Here is a tiny trained network, its code and every weight. The questions are about switching its units off for an input and a target symbol, where a switched-off unit gives its printed mean instead of its output.

import numpy as np


def w(rows, s, z=0):
    codes = np.array(rows[::2]) - 128.0
    scale = np.full(codes.shape[1], s)
    scale[-1] = z or s
    return codes * scale


def f(y):
    return y / 2 * (1 + np.tanh(0.7978845608 * (y + 0.044715 * y**3)))


def softmax(a):
    e = np.exp(a - a.max(-1, keepdims=True))
    return e / e.sum(-1, keepdims=True)


def log_softmax(a):
    a = a - a.max(-1, keepdims=True)
    return a - np.log(np.exp(a).sum(-1, keepdims=True))


def net(x, mask):
    ids = ['αβεηθλξπτ'.index(c) for c in x.split()]
    T = len(ids)
    res = E[ids] + P[:T]
    q, k, v = (res @ M[0].T for M in (Q, K, V))
    z = softmax(np.where(np.tri(T) > 0, q @ k.T / 4**0.5, -1e9)) @ v
    res = res + np.where(mask[0], z, O[0][:, -1]) @ O[0][:, :-1]
    y = f(res @ A[0][:, :-1].T + A[0][:, -1])
    res = res + np.where(mask[1:17], y, B[0][:, -1]) @ B[0][:, :-1]
    return log_softmax(res[-1] @ U[:, :-1].T + U[:, -1])


Q, K, V, O, A, B = {}, {}, {}, {}, {}, {}
E = w([
[143,77,80,198,119],'α',
[146,149,254,115,142],'β',
[73,171,101,134,102],'ε',
[184,108,67,96,128],'η',
[54,21,187,222,120],'θ',
[191,197,117,175,111],'λ',
[126,180,138,45,136],'ξ',
[46,72,151,68,158],'π',
[178,11,181,154,154],'τ',
],0.0068)
P = w([
[87,104,133,101,46],'0',
[208,175,160,160,148],'1',
[69,100,110,103,96],'2',
[191,177,133,154,207],'3',
[78,100,119,115,87],'4',
[183,178,120,153,232],'5',
[82,99,131,120,79],'6',
[173,180,108,153,255],'7',
[91,101,136,124,66],'8',
],0.0052)
Q[0] = w([
[231,73,200,112,30],'head 1',
[93,145,252,177,200],'head 1',
[155,159,202,16,169],'head 1',
[70,233,134,153,21],'head 1',
],0.015)
K[0] = w([
[6,170,54,120,201],'head 1',
[172,103,12,87,71],'head 1',
[96,90,75,232,97],'head 1',
[165,44,107,95,229],'head 1',
],0.016)
V[0] = w([
[104,115,112,130,112],'head 1',
[135,139,95,158,163],'head 1',
[145,111,146,103,11],'head 1',
[119,159,122,152,124],'head 1',
],0.012)
O[0] = w([
[102,114,98,131,126,136],'head 1',
[150,133,109,137,78,86],'head 1',
[91,144,67,126,254,250],'head 1',
[119,151,129,161,125,130],'head 1',
],0.0089,0.0014)
A[0] = w([
[129,142,56,153,129,171],'neuron 1',
[59,148,146,102,163,115],'neuron 2',
[130,127,130,133,128,148],'neuron 3',
[217,153,141,137,188,63],'neuron 4',
[133,81,136,91,193,145],'neuron 5',
[122,133,147,136,124,154],'neuron 6',
[212,127,64,99,160,97],'neuron 7',
[158,220,94,125,159,252],'neuron 8',
[130,125,114,133,125,102],'neuron 9',
[86,80,63,120,125,67],'neuron 10',
[96,127,135,185,166,127],'neuron 11',
[170,120,103,220,167,80],'neuron 12',
[167,253,110,82,142,54],'neuron 13',
[82,146,95,58,132,99],'neuron 14',
[114,160,103,97,126,124],'neuron 15',
[135,124,114,135,124,111],'neuron 16',
],0.022,0.0039)
B[0] = w([
[115,151,76,88,55,181],'neuron 1',
[130,145,223,132,131,173],'neuron 2',
[129,138,129,123,128,134],'neuron 3',
[91,31,217,155,35,192],'neuron 4',
[167,87,99,126,217,194],'neuron 5',
[141,143,116,118,146,135],'neuron 6',
[188,100,162,21,158,181],'neuron 7',
[6,178,111,67,152,254],'neuron 8',
[116,123,126,133,109,123],'neuron 9',
[87,32,95,154,53,154],'neuron 10',
[80,181,166,175,157,172],'neuron 11',
[213,194,120,177,47,186],'neuron 12',
[209,74,4,248,164,187],'neuron 13',
[221,165,160,125,65,161],'neuron 14',
[165,174,119,143,132,143],'neuron 15',
[115,128,130,132,106,125],'neuron 16',
],0.028,0.0066)
U = w([
[142,74,48,208,46,61],'α',
[103,182,216,63,232,202],'β',
[89,200,207,93,39,184],'ε',
[129,77,108,19,129,198],'η',
[3,51,185,169,135,6],'θ',
[41,216,58,109,180,132],'λ',
[248,219,98,195,151,169],'ξ',
[210,58,195,166,92,44],'π',
[182,64,40,185,221,141],'τ',
],0.0042,0.0023)

Each question gives the input, a string of symbols that net reads in full, and the target symbol t.
The units are the heads (4 rows each of Q, K, V and O) and the neurons (one row each of A and B). Each row of codes is followed by its name. A weight is (code - 128) times the scale printed after its matrix; where a second scale follows, it is the last column's (O, A, B and U).
mask holds one flag per unit, heads first, then neurons. A switched-off unit (its flag False) gives its mean, the last column of its rows in O or B, instead of its output. The means were averaged over made-up inputs and are rounded, as every weight is.
A unit's drop is (log p(t) with every unit on - log p(t) with that unit switched off) / (log p(t) with every unit on - log p(t) with every unit switched off).
The circuit of an input: a set's keep is (log p(t) with only the set's units on - log p(t) with every unit switched off) / (log p(t) with every unit on - log p(t) with every unit switched off). Starting from the 12 units with the biggest drops (on a tie, the unit counted first), units are removed one at a time, each time the one whose removal leaves the highest keep (on an exact tie, the one counted first), for as long as the keep stays at least 0.8.
units of the circuit, in order: the units of the circuit, biggest drop first
most important unit: the unit with the biggest drop
top k neurons: the k neurons with the biggest drops, biggest first
drop of u: that unit's drop, to one decimal
input β ε η θ ξ, target ξ: units of the circuit, in order	(neuron 4; neuron 14)
input β π β θ τ, target τ: top 2 neurons	(neuron 8; neuron 5)
input τ α θ, target θ: units of the circuit, in order	(neuron 10; neuron 11; neuron 12)
input β β η π, target β: units of the circuit, in order	(neuron 13; neuron 2; neuron 5)
input β β π, target π: top 4 neurons	(neuron 8; neuron 14; neuron 10; neuron 2)
input η π α, target α: most important unit	neuron 8
input η β ξ, target ξ: top 4 neurons	(neuron 14; neuron 4; neuron 13; neuron 15)
input θ β θ τ, target π: top 3 neurons	(neuron 4; neuron 12; neuron 8)
input θ θ η ε α η, target η: top 2 neurons	(neuron 7; neuron 8)
input ε η ε θ λ β ξ τ, target π: top 3 neurons	(neuron 4; neuron 12; neuron 5)
input η ξ β, target β: top 2 neurons	(neuron 13; neuron 2)
input ε ε τ η ε β π, target π: top 2 neurons	(neuron 8; neuron 14)
input θ θ τ, target τ: top 3 neurons	(neuron 5; neuron 8; neuron 4)
input α β β, target β: top neuron	(neuron 13)
input α α ε, target ε: drop of neuron 13	0.9
input β θ λ η ε, target ε: drop of neuron 14	0.2
input θ π β β, target θ: drop of neuron 6	0.0
